Below are the code and all the weights of a small trained network. Each question names an input and a class and asks about switching units off, where a switched-off unit gives its printed mean instead of its output.

import numpy as np


def w(rows, s, z=0):
    codes = np.array(rows[::2]) - 128.0
    scale = np.full(codes.shape[1], s)
    scale[-1] = z or s
    return codes * scale


def norm(h):
    return h / np.sqrt((h * h).mean(-1, keepdims=True) + 1e-5)


def f(y):
    return y / 2 * (1 + np.tanh(0.7978845608 * (y + 0.044715 * y**3)))


def log_softmax(a):
    a = a - a.max(-1, keepdims=True)
    return a - np.log(np.exp(a).sum(-1, keepdims=True))


def net(x, mask):
    res = np.array(x, float).reshape(1, 3) / 4 @ E
    u = 0
    for l in range(2):
        y = f(norm(res) @ A[l][:, :-1].T + A[l][:, -1])
        res = res + np.where(mask[u : u + 10], y, B[l][:, -1]) @ B[l][:, :-1]
        u += 10
    return log_softmax(norm(res)[-1] @ U[:, :-1].T + U[:, -1])


A, B = {}, {}
E = w([
[159,102,201,27,62,255],'x0',
[74,203,167,124,102,184],'x1',
[146,139,106,88,210,130],'x2',
],0.0056)
A[0] = w([
[73,73,73,209,57,107,60],'L0N0',
[169,90,121,123,118,148,214],'L0N1',
[120,117,163,100,187,134,110],'L0N2',
[131,43,121,142,13,91,216],'L0N3',
[142,181,155,137,90,195,67],'L0N4',
[136,153,156,110,141,130,217],'L0N5',
[108,107,147,194,9,132,164],'L0N6',
[75,164,114,198,136,67,161],'L0N7',
[120,139,162,181,233,172,234],'L0N8',
[152,97,9,87,185,135,5],'L0N9',
],0.011,0.0025)
B[0] = w([
[165,162,168,24,142,118,204],'L0N0',
[56,93,131,24,77,84,171],'L0N1',
[196,93,104,180,93,52,147],'L0N2',
[114,164,213,88,141,168,229],'L0N3',
[20,31,113,173,24,165,203],'L0N4',
[153,66,67,125,97,65,158],'L0N5',
[238,233,229,185,241,89,235],'L0N6',
[114,163,50,77,137,86,254],'L0N7',
[144,109,95,96,172,44,192],'L0N8',
[133,108,205,254,191,142,186],'L0N9',
],0.0076,0.0071)
A[1] = w([
[125,141,169,121,196,113,4],'L1N0',
[59,170,111,189,180,109,122],'L1N1',
[59,152,162,121,165,103,236],'L1N2',
[129,99,158,54,132,181,251],'L1N3',
[86,165,146,148,84,134,130],'L1N4',
[95,109,197,142,154,179,125],'L1N5',
[177,54,177,120,103,94,41],'L1N6',
[109,169,150,227,101,209,102],'L1N7',
[68,96,112,75,62,173,129],'L1N8',
[124,106,3,95,180,65,134],'L1N9',
],0.011,0.0021)
B[1] = w([
[136,95,142,110,116,162,178],'L1N0',
[126,161,61,12,80,121,180],'L1N1',
[173,67,59,51,99,174,195],'L1N2',
[70,143,95,90,65,84,198],'L1N3',
[177,164,148,146,163,83,147],'L1N4',
[82,61,1,247,171,134,182],'L1N5',
[146,121,94,178,33,157,163],'L1N6',
[79,222,157,232,59,31,161],'L1N7',
[107,107,201,30,196,150,198],'L1N8',
[92,225,33,169,64,88,255],'L1N9',
],0.007,0.0079)
U = w([
[199,195,188,62,174,89,155],'0',
[161,89,110,169,155,162,19],'1',
[87,136,185,198,71,117,217],'2',
[55,56,140,39,73,145,128],'3',
[193,84,95,180,193,85,54],'4',
[149,55,105,164,130,177,87],'5',
[136,180,6,104,116,65,199],'6',
[144,138,102,153,148,204,1],'7',
],0.015,0.0063)

Each question gives the input, the list of numbers given to net, and the class t.
The units are the neurons (one row each of A and B). Each row of codes is followed by its name. A weight is (code - 128) times the scale printed after its matrix; where a second scale follows, it is the last column's (A, B and U).
mask holds one flag per neuron, layer by layer. A switched-off neuron (its flag False) gives its mean, the last column of its row in B, instead of its output. The means were averaged over made-up inputs and are rounded, as every weight is.
A unit's drop is (log p(t) with every unit on - log p(t) with that unit switched off) / (log p(t) with every unit on - log p(t) with every unit switched off).
The circuit of an input: a set's keep is (log p(t) with only the set's units on - log p(t) with every unit switched off) / (log p(t) with every unit on - log p(t) with every unit switched off). Starting from the 12 units with the biggest drops (on a tie, the unit counted first), units are removed one at a time, each time the one whose removal leaves the highest keep (on an exact tie, the one counted first), for as long as the keep stays at least 0.8.
units of the circuit, in order: the units of the circuit, biggest drop first
unit that matters most: the unit with the biggest drop
k most important neurons: the k neurons with the biggest drops, biggest first
top k neurons in layer l: the k neurons of layer l with the biggest drops, biggest first
drop of u: that unit's drop, to one decimal
input [6,-5,-8], class 0: 4 most important neurons => L0N6; L0N3; L0N9; L1N9
input [3,-2,-7], class 0: top neuron in layer 0 => L0N6
input [3,0,-8], class 2: 2 most important neurons => L0N4; L0N7
input [1,-8,-1], class 3: units of the circuit, in order => L0N6; L0N3
input [5,8,0], class 2: units of the circuit, in order => L1N7; L0N7
input [5,-6,6], class 2: units of the circuit, in order => L0N9; L0N7; L1N6; L1N1
input [0,-5,8], class 4: 2 most important neurons => L0N9; L0N7
input [2,8,6], class 3: 2 most important neurons => L0N4; L0N7
input [5,0,-3], class 2: top 2 neurons in layer 0 => L0N7; L0N6
input [4,5,0], class 2: 2 most important neurons => L0N7; L1N7
input [4,-2,-6], class 2: 2 most important neurons => L0N6; L0N7
input [4,-7,3], class 5: top 2 neurons in layer 0 => L0N9; L0N7
input [-1,-6,0], class 5: top 2 neurons in layer 0 => L0N9; L0N6
input [2,-6,-1], class 3: unit that matters most => L0N1
input [-7,5,-8], class 0: top 2 neurons in layer 0 => L0N6; L0N0
input [-2,-6,7], class 4: top 2 neurons in layer 0 => L0N9; L0N7
input [3,-8,-4], class 3: 2 most important neurons => L0N1; L1N3
input [7,4,-6], class 2: 2 most important neurons => L0N6; L1N7
input [0,3,-2], class 2: 2 most important neurons => L0N4; L1N7
input [7,0,-7], class 2: unit that matters most => L0N6
input [3,-1,-6], class 2: top 2 neurons in layer 1 => L1N5; L1N8
input [3,-6,-3], class 3: top 2 neurons in layer 1 => L1N3; L1N5
input [4,-7,1], class 3: 2 most important neurons => L0N1; L0N6
input [1,-3,-5], class 0: drop of L0N6 => 0.1
